Each row is followed by its class.
[ -2.9   0.5   0.1 -16.2 -16.6  -2.5  -6.4   2.7  12.0  -3.4   7.3  -5.8
  -6.7  -4.7   3.2   1.8   0.8   6.6  -0.5  -4.0   0.5   2.9   6.4  -4.7
   7.3   3.7 -23.3   6.5 -31.8  -3.8  11.6  12.0 -18.2  24.7  -2.9  -9.4] | K180
[ -5.8   4.9   2.0  -4.6 -17.6   1.6  15.7   8.7   4.6   4.5   2.1   5.8
  13.2  -3.2   0.8   5.1  -1.5 -40.2   5.2   5.1 -14.8  -6.0   4.2   7.8
  37.8   4.9  -4.9  13.6 -42.6   0.0   5.0   0.2 -25.4   9.7  -0.6  13.0] | K851
[  1.0   2.3  -1.4 -10.5 -11.1  12.9 -26.3   0.2   8.4  -8.1   3.3   6.7
  -6.7   1.7   4.9  12.6  -3.6  10.7   7.1   7.1  -3.1 -11.9  -8.0 -15.6
   8.2   1.7  -9.4  -0.4 -41.5  11.8   2.9   2.4 -15.2  -1.7  -4.9  -8.8] | K845
[ -3.0   6.5  -8.9 -11.1 -22.2  -4.8  -0.5   1.0   2.1 -21.3  -0.8   6.1
   4.2  -3.1  12.8  -3.8  -5.5 -13.9   6.5  -4.1   8.1  -4.5  -0.8   0.8
  19.1   3.6  -7.4  18.2 -35.1  -8.7   1.9  11.1 -20.3   3.7  -1.5   9.1] | K180
[ -6.9   0.4  -4.6 -22.3 -14.5 -10.2  -9.1   4.4  18.6  -6.8   7.5   1.3
  18.3   0.4  11.7  11.7  -0.9 -32.8  -1.6  -1.0   8.8   2.6  11.2  -3.5
  14.5   1.3  -2.7  26.3 -37.5   1.6  -4.4   4.2 -11.9  10.1   0.7  -4.7] | K180
[  5.8   4.8 -12.3  29.8  42.5  41.2   5.6   8.8 -14.0  -1.7   0.3   0.4
 -31.2   2.3  -9.1  -1.8   1.9  49.4 -12.8   8.0  31.0  21.5  -0.5  -0.1
 -29.7   0.8   4.7 -48.8  75.7 -11.5  -8.2  45.1   9.2   2.9   2.3 -17.2] | K180
[-10.5   5.5   2.2  49.3 -10.3   2.8  14.3   6.9   0.7   8.5  12.7  -0.9
  10.5   0.5  -3.2   1.7   0.8   5.0   7.3   3.4   9.2 -11.7   3.5  -0.7
  17.0   4.7  -5.2  18.4 -24.8 -19.9   8.6   1.4 -11.9  15.1  -5.4  -9.9] | K845
[ -6.3  -2.8  -2.4 -14.2 -28.2   1.9   4.0   2.8   2.4   6.4  -6.1   5.3
  19.4  -1.3   5.2   1.0  -3.0 -27.8   8.5  15.5 -13.0  -1.3  -9.1  -5.4
  23.0  -4.6  -7.5   4.9 -51.9   0.6   5.9  -4.3 -17.9  -0.8  -4.9  -4.6] | K851
[ -8.7  -2.0  -6.2  -9.5 -14.0   7.8  -9.8  15.1  32.4  -8.5  12.7  -2.5
  -6.3  -0.1 -23.9   7.6  11.0 -19.3  -4.6  21.8   9.4   5.7   0.4 -11.9
  -3.7 -10.9  -6.0  -0.4 -27.3   4.9   0.9  23.9  -2.4  -7.5  -2.4 -11.8] | K851
[  0.0   2.6  -1.3  -6.9 -24.1  -5.5  -9.0   3.1  17.8  -7.1   5.1   3.7
  -1.0   8.6   1.7   2.7   0.4  -8.9   6.6  -5.7  13.7  -0.1   5.3  -8.3
  24.9   4.6  -5.1  16.7 -39.6 -10.3   3.3   9.8 -35.0  24.5  -5.2  -7.9] | K180
[ -9.8   0.8   4.7  -1.4   0.2  -4.3  -2.3   7.1  11.6 -19.8   2.2  -7.8
  19.1  -2.5   6.1  -0.8  -2.0   9.5   4.1  -6.5  11.4   3.2   8.2  -8.0
  15.8   2.7  -0.1   6.2 -16.9 -11.3  20.1   5.7 -13.8  10.3  -4.4  -4.2] | K180
[ -5.4   4.4   0.1  -6.5  -9.5 -12.9  -0.8   4.3   7.9  -3.1   8.1   5.1
  18.3   4.3   3.9  -9.7  -0.9 -10.8   9.5  -3.8   6.3   3.2   6.7   4.5
  16.1   5.8  -2.4  23.0 -43.4 -14.1   4.5  -7.7 -17.1   0.2  -3.7 -10.6] | K180
[  2.9   1.2   1.0  -8.4 -16.9  16.6  -3.4   1.9   8.2   5.3   4.9   4.6
  -3.2   2.7   6.1   7.7  -7.6  14.0   7.5  -5.3 -10.4   5.7  -5.1 -12.8
  29.5  -9.1  -3.0   3.0 -31.1  -4.5   5.7   9.6 -20.9  25.6  -5.8  -6.8] | K851
[  8.5   5.5   3.3   3.1  -7.0 -39.7  33.9  28.0  60.0  11.4  10.6  15.0
  78.8 -29.6  22.7   2.7  -5.8 -55.3  39.0   5.2 -21.2  37.2 -78.8   1.1
  22.9   7.3  -7.1  74.3  57.8 -44.9  10.1 -64.1 -16.8  64.0  21.4 -44.9] | K851
[ -7.8   4.3   1.6 -14.3  -3.1   2.3 -23.9   2.5  25.7   7.9   7.3  -2.3
  13.2   5.2 -17.0  -0.9   2.8  22.7   4.6   1.6  27.1  -0.7  17.4  -4.4
 -10.7 -14.5  -0.9   0.8 -33.4  -4.1  14.5  -8.6  -1.3 -22.6   0.8 -13.3] | K845
[ -4.0  18.4  -8.8 -10.3 -28.4  -0.5   6.1   6.7   3.0  -6.5   4.3  19.1
  16.8  -7.5   2.6  -9.2   0.4 -41.0  11.6  10.4  -1.0  -5.2   6.6   2.1
  28.4   0.6  -9.5  42.4 -49.3 -12.6  13.4   7.0 -23.5  17.6  -5.5  -1.1] | K851
[ -9.8  12.5  -0.7  -2.5 -17.0   2.0  -3.5   5.4  18.0  -3.8  -1.6   5.2
   1.6  11.4   2.5   3.4  -3.0   1.3   4.2  -0.3  10.3  -0.7  -6.4  -6.4
  22.3   4.3  -8.9  -1.3 -39.3 -44.9   7.0   6.3 -34.4  13.5   0.6  -4.3] | K845
[ -0.9   8.8  -0.7 -16.2 -17.2  -9.4   3.0   9.7  15.3   1.9   4.5   1.2
   5.2 -15.2  -4.4   1.7  -5.9  -9.5   6.8  -8.5   2.3   3.0  -2.6  -2.6
  20.0  18.4  -1.5   8.2 -36.6 -23.1   1.0   4.8 -28.7   5.2  -9.3  -3.2] | K180
[ -5.8  -0.7   6.3  -6.0 -17.7  14.0   3.6   3.0   7.3   5.0   7.1   8.4
   9.1 -11.2  -1.3   2.7  -3.0 -25.9   3.2  -3.0   4.3 -11.5  -7.8  -6.4
  28.3  -1.2  -7.3   7.1 -32.8  -1.4   0.5  15.4 -32.2   2.2  -2.1 -14.8] | K851
[  4.2  -2.6  -3.6  -6.2 -12.4   3.1  -2.9   6.0   2.6 -14.6  -1.8  -2.1
 -20.1   3.4  11.9   6.8 -13.3  10.9   8.0 -12.9   6.7   5.0  -7.1  -4.7
  15.3  16.3  -7.7   5.1 -20.2 -14.0  -3.9  13.4   2.5  27.4 -15.5 -15.4] | K180
[-18.8   7.8   4.4  -3.6 -13.7   3.8  -8.2   1.3   0.9  -7.6  11.6   0.8
  -3.1   2.8  -1.3   4.2  -7.4   4.7   3.1   6.6   9.0   2.7  13.7   0.1
  15.4   1.2  -8.3   6.1 -33.8  -0.9   8.9   8.7 -12.4  25.0  -8.2  -8.7] | K180
[-11.5  -2.3  -0.1 -15.6 -20.6  -3.8 -14.4   4.0  13.4   1.2   7.4 -10.1
   6.8   1.0   2.0   9.3  -6.0  -9.6  -1.3   9.5   5.2  -2.4   7.3  -5.1
  14.4   2.0  -3.7   4.5 -63.9   4.9   7.6  -5.1 -11.1   0.6  -3.5  -7.3] | K845
[ -8.5   0.6  -7.3  -9.1  -8.9   3.8   1.1   0.1   0.9   6.2   3.3   3.6
  -9.6   5.9  -1.0   8.1  -1.9  -3.3  27.4  -7.2   0.8  -5.1   5.0  -5.9
  24.2   3.4  -2.7   4.2 -28.1  -6.9   4.0  13.6 -19.0  10.7  -1.2  -4.2] | K845
[-12.0   2.1  -0.1  -5.8 -11.3  19.1  -0.2   4.4   6.7   7.0   4.9  11.0
  12.8   1.4 -11.4   1.6  -4.5  -9.3  -0.1  10.2   1.4 -11.5   1.1  -5.9
  17.6  -8.2 -21.2  -4.4 -28.4  -1.4   8.3   6.4 -24.0 -13.8  -4.5  -6.1] | K851
[ -5.4  -0.6   0.6 -12.8 -13.5   1.1   3.0   7.2   2.9  -4.4   3.2   3.1
  -9.2   1.5   4.4   1.0   3.0 -28.3   3.0   6.6  -3.6  -2.3  15.2   0.3
  11.9   6.1  -5.1   5.5 -47.8  -2.6   9.0 -17.8 -25.3   6.9  11.3  -7.1] | K845
